Here is a tiny trained network, its code and every weight. The questions are about switching its units off for an input and a target symbol, where a switched-off unit gives its printed mean instead of its output.

import numpy as np


def w(rows, s, z=0):
    codes = np.array(rows[::2]) - 128.0
    scale = np.full(codes.shape[1], s)
    scale[-1] = z or s
    return codes * scale


def f(y):
    return np.maximum(y, 0)


def softmax(a):
    e = np.exp(a - a.max(-1, keepdims=True))
    return e / e.sum(-1, keepdims=True)


def log_softmax(a):
    a = a - a.max(-1, keepdims=True)
    return a - np.log(np.exp(a).sum(-1, keepdims=True))


def net(x, mask):
    ids = ['ΔΘΛΞΠΦαεημτψω'.index(c) for c in x.split()]
    T = len(ids)
    res = E[ids] + P[:T]
    u = 0
    for l in range(2):
        q, k, v = (res @ M[l].T for M in (Q, K, V))
        z = softmax(np.where(np.tri(T) > 0, q @ k.T / 2**0.5, -1e9)) @ v
        res = res + np.where(mask[u], z, O[l][:, -1]) @ O[l][:, :-1]
        u += 1
        y = f(res @ A[l][:, :-1].T + A[l][:, -1])
        res = res + np.where(mask[u : u + 4], y, B[l][:, -1]) @ B[l][:, :-1]
        u += 4
    return log_softmax(res[-1] @ U[:, :-1].T + U[:, -1])


Q, K, V, O, A, B = {}, {}, {}, {}, {}, {}
E = w([
[102,48,104,87,130],'Δ',
[74,217,216,141,112],'Θ',
[73,142,160,162,86],'Λ',
[62,186,212,145,60],'Ξ',
[122,179,125,214,243],'Π',
[100,21,143,241,143],'Φ',
[103,52,79,130,103],'α',
[75,110,30,74,140],'ε',
[134,231,180,186,149],'η',
[235,101,206,119,84],'μ',
[198,251,117,92,6],'τ',
[84,149,174,144,74],'ψ',
[65,113,151,152,46],'ω',
],0.017)
P = w([
[61,82,206,48,150],'0',
[90,93,199,67,153],'1',
[101,93,163,105,127],'2',
[98,95,131,146,109],'3',
[115,107,90,175,91],'4',
[115,107,62,208,71],'5',
[116,119,9,255,58],'6',
[141,167,27,241,64],'7',
],0.0067)
Q[0] = w([
[53,153,176,169,193],'L0H1',
[94,107,160,234,2],'L0H1',
],0.0093)
K[0] = w([
[98,116,104,170,90],'L0H1',
[192,147,108,254,76],'L0H1',
],0.0083)
V[0] = w([
[143,83,116,226,89],'L0H1',
[2,119,99,41,86],'L0H1',
],0.0086)
O[0] = w([
[209,85,217,94,110,252],'L0H1',
[245,124,57,254,15,184],'L0H1',
],0.0079,0.0039)
A[0] = w([
[54,170,93,104,37,173],'L0N1',
[107,35,106,119,182,173],'L0N2',
[97,40,1,92,198,255],'L0N3',
[119,93,68,81,232,148],'L0N4',
],0.0091,0.0037)
B[0] = w([
[146,168,80,156,226,254],'L0N1',
[113,191,106,155,62,193],'L0N2',
[74,2,150,102,77,211],'L0N3',
[219,131,18,233,77,144],'L0N4',
],0.01,0.0069)
Q[1] = w([
[59,115,181,147,132],'L1H1',
[144,137,77,84,254],'L1H1',
],0.0072)
K[1] = w([
[144,2,206,85,160],'L1H1',
[141,171,112,174,188],'L1H1',
],0.0082)
V[1] = w([
[111,92,126,59,54],'L1H1',
[2,127,119,107,117],'L1H1',
],0.0087)
O[1] = w([
[169,41,1,42,95,253],'L1H1',
[202,195,210,158,171,212],'L1H1',
],0.0087,0.0026)
A[1] = w([
[137,55,255,153,110,178],'L1N1',
[19,114,111,124,184,255],'L1N2',
[152,167,68,155,248,100],'L1N3',
[203,140,186,76,74,126],'L1N4',
],0.01,0.0052)
B[1] = w([
[96,167,159,61,163,254],'L1N1',
[126,153,78,122,197,206],'L1N2',
[250,103,145,141,145,211],'L1N3',
[84,101,156,159,108,184],'L1N4',
],0.011,0.0065)
U = w([
[222,229,70,13,65,123],'Δ',
[146,57,174,213,176,97],'Θ',
[59,167,135,181,47,254],'Λ',
[94,142,157,194,63,72],'Ξ',
[84,141,82,75,187,134],'Π',
[79,60,220,105,136,123],'Φ',
[199,110,126,103,50,184],'α',
[153,136,149,145,77,73],'ε',
[117,144,76,42,217,129],'η',
[74,126,6,42,241,58],'μ',
[99,142,92,124,154,132],'τ',
[79,158,128,168,68,118],'ψ',
[84,151,165,202,3,78],'ω',
],0.0083,0.0042)

Each question gives the input, a string of symbols that net reads in full, and the target symbol t.
The units are the heads (2 rows each of Q, K, V and O) and the neurons (one row each of A and B). Each row of codes is followed by its name. A weight is (code - 128) times the scale printed after its matrix; where a second scale follows, it is the last column's (O, A, B and U).
mask holds one flag per unit, layer by layer, with each layer's heads first. A switched-off unit (its flag False) gives its mean, the last column of its rows in O or B, instead of its output. The means were averaged over made-up inputs and are rounded, as every weight is.
A unit's drop is (log p(t) with every unit on - log p(t) with that unit switched off) / (log p(t) with every unit on - log p(t) with every unit switched off).
The circuit of an input: a set's keep is (log p(t) with only the set's units on - log p(t) with every unit switched off) / (log p(t) with every unit on - log p(t) with every unit switched off). Starting from all 10 units, units are removed one at a time, each time the one whose removal leaves the highest keep (on an exact tie, the one counted first), for as long as the keep stays at least 0.8.
circuit, biggest first: the units of the circuit, biggest drop first
unit that matters most: the unit with the biggest drop
k most important neurons: the k neurons with the biggest drops, biggest first
top k neurons in layer l: the k neurons of layer l with the biggest drops, biggest first
input μ α α α, target α: circuit, biggest first : (L1H1; L0N3; L0N1)
input Λ Λ Δ Φ Λ, target Φ: circuit, biggest first : (L0H1; L1N1)
input Π α Λ μ μ Θ Φ Δ, target α: unit that matters most : L1H1
input μ μ ψ, target μ: circuit, biggest first : (L1N2; L1H1)
input α Θ μ Θ, target μ: circuit, biggest first : (L0H1; L1H1; L1N2)
input Π Θ μ ω, target μ: circuit, biggest first : (L0N1; L1H1)
input ψ Φ μ η α Δ Ξ, target Δ: circuit, biggest first : (L0N3; L1H1)
input Π ψ ψ ω Δ α Λ, target α: circuit, biggest first : (L1H1; L0N3; L0H1)
input Θ Λ Π Θ τ η Θ Δ, target α: 3 most important neurons : (L0N3; L0N1; L0N2)
input Φ Φ ψ Θ Δ α ω, target α: circuit, biggest first : (L1H1; L0H1; L0N3)
input Π Λ α Θ η Φ Ξ, target Φ: top 2 neurons in layer 1 : (L1N4; L1N1)
input Φ Λ α, target α: top 2 neurons in layer 0 : (L0N1; L0N3)
input ε Φ η, target Φ: 2 most important neurons : (L0N1; L0N2)
input Λ ψ Φ ω, target Φ: circuit, biggest first : (L0H1; L1N1)
input ψ Θ ω Θ Π Λ μ ψ, target μ: circuit, biggest first : (L0H1; L1N2; L1H1)
input τ τ Ξ Π Δ η Θ, target η: most important neuron : (L1N2)
input Π ψ α μ Θ Π η η, target η: top 3 neurons in layer 0 : (L0N2; L0N4; L0N3)
input Φ Δ α ω, target α: 2 most important neurons : (L0N3; L0N1)
input Π η μ ω Φ Θ, target Φ: top 2 neurons in layer 0 : (L0N1; L0N2)
input η ε ε ψ ε Φ Λ, target Φ: most important neuron : (L0N1)
